Below are the code and all the weights of a small trained network. Each question names an input and a class and asks about switching units off, where a switched-off unit gives its printed mean instead of its output.

import numpy as np


def w(rows, s, z=0):
    codes = np.array(rows[::2]) - 128.0
    scale = np.full(codes.shape[1], s)
    scale[-1] = z or s
    return codes * scale


def f(y):
    return np.maximum(y, 0)


def log_softmax(a):
    a = a - a.max(-1, keepdims=True)
    return a - np.log(np.exp(a).sum(-1, keepdims=True))


def net(x, mask):
    res = np.array(x, float).reshape(1, 8) / 4 @ E
    y = f(res @ A[0][:, :-1].T + A[0][:, -1])
    res = res + np.where(mask, y, B[0][:, -1]) @ B[0][:, :-1]
    return log_softmax(res[-1] @ U[:, :-1].T + U[:, -1])


A, B = {}, {}
E = w([
[129,127,127,127,129,128],'x0',
[105,12,71,107,67,124],'x1',
[134,104,36,112,254,142],'x2',
[56,184,67,110,91,228],'x3',
[203,90,192,60,139,246],'x4',
[199,166,59,91,89,103],'x5',
[131,126,127,133,128,130],'x6',
[130,127,127,133,129,129],'x7',
],0.0081)
A[0] = w([
[100,154,97,142,118,173,74],'neuron 1',
[124,161,195,141,8,89,82],'neuron 2',
[151,180,73,99,93,99,118],'neuron 3',
[128,152,95,132,103,184,93],'neuron 4',
[122,131,126,172,142,147,253],'neuron 5',
[73,142,84,177,114,67,54],'neuron 6',
[123,53,93,120,102,142,71],'neuron 7',
[109,86,92,124,98,158,107],'neuron 8',
[83,166,92,150,115,160,91],'neuron 9',
[140,208,138,143,155,140,81],'neuron 10',
[49,122,151,126,157,119,121],'neuron 11',
[45,193,83,97,101,201,91],'neuron 12',
[192,149,97,122,111,122,99],'neuron 13',
[115,83,113,116,90,116,91],'neuron 14',
[128,129,135,142,128,139,182],'neuron 15',
[157,112,172,114,113,175,77],'neuron 16',
[132,116,85,83,207,119,74],'neuron 17',
[67,117,175,150,178,154,110],'neuron 18',
[181,109,170,154,117,86,91],'neuron 19',
[175,180,80,72,91,107,85],'neuron 20',
[191,85,141,141,177,60,67],'neuron 21',
[141,134,154,151,69,127,55],'neuron 22',
[127,137,160,127,73,121,41],'neuron 23',
[107,139,116,121,111,175,78],'neuron 24',
[186,96,168,88,131,216,57],'neuron 25',
[148,117,154,65,125,169,56],'neuron 26',
[154,113,71,168,194,144,59],'neuron 27',
[68,166,114,163,113,73,67],'neuron 28',
[109,29,87,110,104,143,84],'neuron 29',
[135,119,124,133,145,131,142],'neuron 30',
[163,228,167,142,202,155,63],'neuron 31',
[176,151,73,96,122,102,113],'neuron 32',
[125,101,61,119,222,126,71],'neuron 33',
[107,133,122,114,103,156,83],'neuron 34',
[56,86,162,152,158,148,84],'neuron 35',
[166,129,97,144,102,138,96],'neuron 36',
[144,73,102,153,105,132,77],'neuron 37',
],0.013,0.017)
B[0] = w([
[103,79,174,114,162,123,138],'neuron 1',
[58,150,112,137,158,211,180],'neuron 2',
[164,87,140,148,97,148,167],'neuron 3',
[114,90,136,111,159,96,145],'neuron 4',
[169,105,66,11,54,143,253],'neuron 5',
[204,173,81,184,216,124,158],'neuron 6',
[96,197,146,157,98,78,146],'neuron 7',
[131,168,153,111,123,95,150],'neuron 8',
[128,88,162,100,175,107,150],'neuron 9',
[109,161,137,138,91,79,150],'neuron 10',
[178,103,145,143,87,150,152],'neuron 11',
[103,70,183,108,186,78,177],'neuron 12',
[142,106,158,163,99,138,145],'neuron 13',
[131,184,134,137,123,113,142],'neuron 14',
[134,124,105,104,115,128,181],'neuron 15',
[136,142,65,157,176,130,146],'neuron 16',
[85,161,123,138,134,193,154],'neuron 17',
[162,104,149,185,81,139,156],'neuron 18',
[79,83,160,89,181,110,150],'neuron 19',
[158,92,177,157,108,156,153],'neuron 20',
[89,61,174,86,181,104,156],'neuron 21',
[96,137,124,137,144,218,135],'neuron 22',
[90,150,106,153,144,223,132],'neuron 23',
[119,113,155,125,178,113,136],'neuron 24',
[181,150,57,200,218,93,164],'neuron 25',
[172,124,76,158,156,114,140],'neuron 26',
[75,156,128,142,142,201,146],'neuron 27',
[191,143,66,165,193,106,155],'neuron 28',
[98,196,150,159,78,69,161],'neuron 29',
[131,141,129,103,124,141,146],'neuron 30',
[75,196,138,167,63,56,170],'neuron 31',
[157,101,168,168,92,155,159],'neuron 32',
[85,155,140,147,134,202,165],'neuron 33',
[113,131,140,119,164,123,133],'neuron 34',
[177,99,171,195,86,156,145],'neuron 35',
[131,127,158,130,120,123,134],'neuron 36',
[113,173,152,132,132,104,136],'neuron 37',
],0.011,0.017)
U = w([
[206,139,52,190,214,89,67],'0',
[32,141,130,139,136,247,58],'1',
[85,18,232,88,200,44,66],'2',
[86,213,168,164,32,1,59],'3',
[161,90,97,79,81,120,254],'4',
[160,94,106,81,82,123,252],'5',
[167,92,103,76,81,126,220],'6',
[218,47,209,211,48,159,39],'7',
],0.0088,0.0093)

Each question gives the input, the list of numbers given to net, and the class t.
The units are the neurons (one row each of A and B). Each row of codes is followed by its name. A weight is (code - 128) times the scale printed after its matrix; where a second scale follows, it is the last column's (A, B and U).
mask holds one flag per neuron, in row order. A switched-off neuron (its flag False) gives its mean, the last column of its row in B, instead of its output. The means were averaged over made-up inputs and are rounded, as every weight is.
A unit's drop is (log p(t) with every unit on - log p(t) with that unit switched off) / (log p(t) with every unit on - log p(t) with every unit switched off).
The circuit of an input: a set's keep is (log p(t) with only the set's units on - log p(t) with every unit switched off) / (log p(t) with every unit on - log p(t) with every unit switched off). Starting from the 12 units with the biggest drops (on a tie, the unit counted first), units are removed one at a time, each time the one whose removal leaves the highest keep (on an exact tie, the one counted first), for as long as the keep stays at least 0.8.
units of the circuit, in order: the units of the circuit, biggest drop first
top k neurons: the k neurons with the biggest drops, biggest first
drop of u: that unit's drop, to one decimal
input [1,-7,2,-3,0,-8,-4,-1], class 7: units of the circuit, in order : [neuron 18]
input [5,8,2,-5,0,-2,2,-1], class 3: units of the circuit, in order : [neuron 29; neuron 7]
input [6,3,8,-4,5,3,-6,4], class 1: units of the circuit, in order : [neuron 33; neuron 17]
input [-7,5,-5,5,0,-8,6,5], class 7: top 2 neurons : [neuron 35; neuron 18]
input [-7,-6,-5,5,-4,-6,4,-6], class 5: units of the circuit, in order : [neuron 5; neuron 29]
input [-5,-2,2,1,5,8,0,-7], class 7: top 2 neurons : [neuron 20; neuron 32]
input [-3,-7,3,-7,5,7,-5,-6], class 2: top 3 neurons : [neuron 21; neuron 19; neuron 29]
input [5,7,8,5,-2,5,-7,-4], class 1: top 3 neurons : [neuron 33; neuron 17; neuron 27]
input [-1,2,4,-8,-8,-4,7,-7], class 0: top 4 neurons : [neuron 6; neuron 28; neuron 12; neuron 9]
input [0,-1,5,2,-4,-7,3,-1], class 7: units of the circuit, in order : [neuron 35; neuron 18]
input [0,-3,8,5,8,3,8,3], class 0: top 2 neurons : [neuron 25; neuron 26]
input [-1,2,5,4,-4,6,2,3], class 7: top 3 neurons : [neuron 32; neuron 3; neuron 20]
input [-1,-7,6,-3,7,-8,6,5], class 7: top 4 neurons : [neuron 18; neuron 35; neuron 6; neuron 28]
input [-3,8,-4,-6,-6,-1,7,-1], class 3: units of the circuit, in order : [neuron 29]
input [-7,8,-1,7,-7,-4,-4,0], class 3: top 4 neurons : [neuron 29; neuron 7; neuron 8; neuron 25]
input [1,-8,7,1,6,-2,-3,-1], class 3: top 3 neurons : [neuron 31; neuron 10; neuron 2]
input [-5,6,-1,8,-8,-1,2,2], class 0: top 2 neurons : [neuron 6; neuron 28]
input [-3,-7,-8,-1,-7,-1,-7,7], class 1: top 2 neurons : [neuron 2; neuron 25]
input [2,5,-1,3,6,1,-6,-2], class 0: units of the circuit, in order : [neuron 25; neuron 26]
input [1,4,4,3,-7,-2,0,-1], class 0: units of the circuit, in order : [neuron 6]
input [1,-3,6,-1,2,-2,2,0], class 1: units of the circuit, in order : [neuron 33; neuron 17]
input [-8,8,6,0,-3,8,8,-4], class 3: drop of neuron 29 : 0.4
input [5,-2,6,3,-1,1,-2,3], class 1: drop of neuron 5 : -0.1
